Each row has a name. Each question is about the rows just above it. Places in a row count from 0.

[124 112 168 103 137 132] -> vosu
[158 107 155 208 166 165] -> pak
[129 118 135 113 127 128] -> zopi
[116 144 119 164 132 139] -> Fasog
[158 128 155 208 166 165] -> fulo
Table of tags by key:
[116] -> z111
[164] -> z712
[129] -> z333
[115] -> z491
[128] -> z505
[124] -> z132
Look up the entry of Fasog at place 0 in the table:
z111
The row with [116 144 119 164 132 139] is
Fasog
Whose row is [158 107 155 208 166 165]?
pak
Which row holds [129 118 135 113 127 128]?
zopi
Whose row is [124 112 168 103 137 132]?
vosu

[130  81 141 146 176 114 133 128 137 115 121 133 121 116  90 143 123  79
 126 123 130 131 132 118 135]  Segu
[100 135 122 118 123 138 123 124 142 128 176 123 132 141 134 110 128 135
 136 134  98  96 123 139 125]  kig
[130  75 143 142 183 110 124 127 139 122 128 125 114 112  85 141 116  69
 133 134 128 129 124 113 136]  Zad
[131 134 124 118 121 123  88 113 121 144 122  88 112 122 135 113 113 136
 184 181 132 133  81 121 137]  zisag
[137 151 121 125 104 140 142 134 114 132 113 143 143 137 149 128 138 153
 111 109 139 135 143 136 116]  nedov
[139 135 127 118 120 120 101 113 117 140 108 102 116 120 134 117 122 136
 159 160 140 137 101 120 136]  nepe
[ 87 125 130 123 129 134 125 128 148 122 198 126 134 142 124 117 127 124
 131 131  78  77 124 137 123]  piloz
[ 87 125 130 123 129 134 125 128 148 122 198 126 134 142 124 117 133 149
 127 127 117 121 130 140 124]  Buz
tags:
[142] -> z876
[124] -> z625
[121] -> z194
[125] -> z104
[130] -> z738
[122] -> z798
[113] -> z821
[143] -> z804
[127] -> z309
Join zisag by its entry at place 2:
z625
Whose row is [100 135 122 118 123 138 123 124 142 128 176 123 132 141 134 110 128 135
 136 134  98  96 123 139 125]?
kig
Which row holds [ 87 125 130 123 129 134 125 128 148 122 198 126 134 142 124 117 133 149
 127 127 117 121 130 140 124]?
Buz

[137 158  87 155  90 119 131 108 149 118 105 177 123 126 141 128 142 149
 129 148 113 139 152 121 125 131 128 137 131 162 146 120  83 133 108  91] -> daru
[105 108  99  83 149 127 121 113 183  73 115  75  41 101  96 125 186 128
 129 155 132 108 140 127 133 129 120 122 102 119 116 145 145 130  67 119] -> Deku
[125 112 101 158 123 113 133 132  73 205 157 109 106 107 115 149 134 123
 138 202 140 116 166 123 141 161  92 127 130 122 138 121 115 134 141 114] -> Guber
[166 124 164 103 118 169 111 116  88 110 139 128 128 123  71 163 122 152
  78 128 117 131 132 118  90 136 122 129  93 119 172 149 106 125 121 107] -> famu
[141  91 129 120 115 107 135 118 142 158 132 134 107 128  83 123 137 132
 113  91 122  98  98 124 155 146 102 138 195 119  94 140 177 111 123 118] -> Tob
key -> tag
[147] -> z847
[136] -> z907
[83] -> z773
[161] -> z191
[135] -> z366
[146] -> z136
[123] -> z827
[131] -> z266
Join Tob by its entry at place 25:
z136
Whose row is [105 108  99  83 149 127 121 113 183  73 115  75  41 101  96 125 186 128
 129 155 132 108 140 127 133 129 120 122 102 119 116 145 145 130  67 119]?
Deku
Which row holds [141  91 129 120 115 107 135 118 142 158 132 134 107 128  83 123 137 132
 113  91 122  98  98 124 155 146 102 138 195 119  94 140 177 111 123 118]?
Tob
Where do [125 112 101 158 123 113 133 132  73 205 157 109 106 107 115 149 134 123
 138 202 140 116 166 123 141 161  92 127 130 122 138 121 115 134 141 114] appear?
Guber

[166  67  76 120 120  75 188] = Sal
[166  67  76 120 136  75 188] = Dat
[181 134 117 155 189 125 110] = zaviz
[ 95 167 178 133 108 169 103] = Mif
[174 111 121 150 166 116 140] = kuv
tags:
[133] -> z152
[166] -> z782
[134] -> z512
[66] -> z311
[67] -> z460
Join Dat by its entry at place 1:
z460
[174 111 121 150 166 116 140] is in which row?
kuv
Whose row is [166  67  76 120 136  75 188]?
Dat

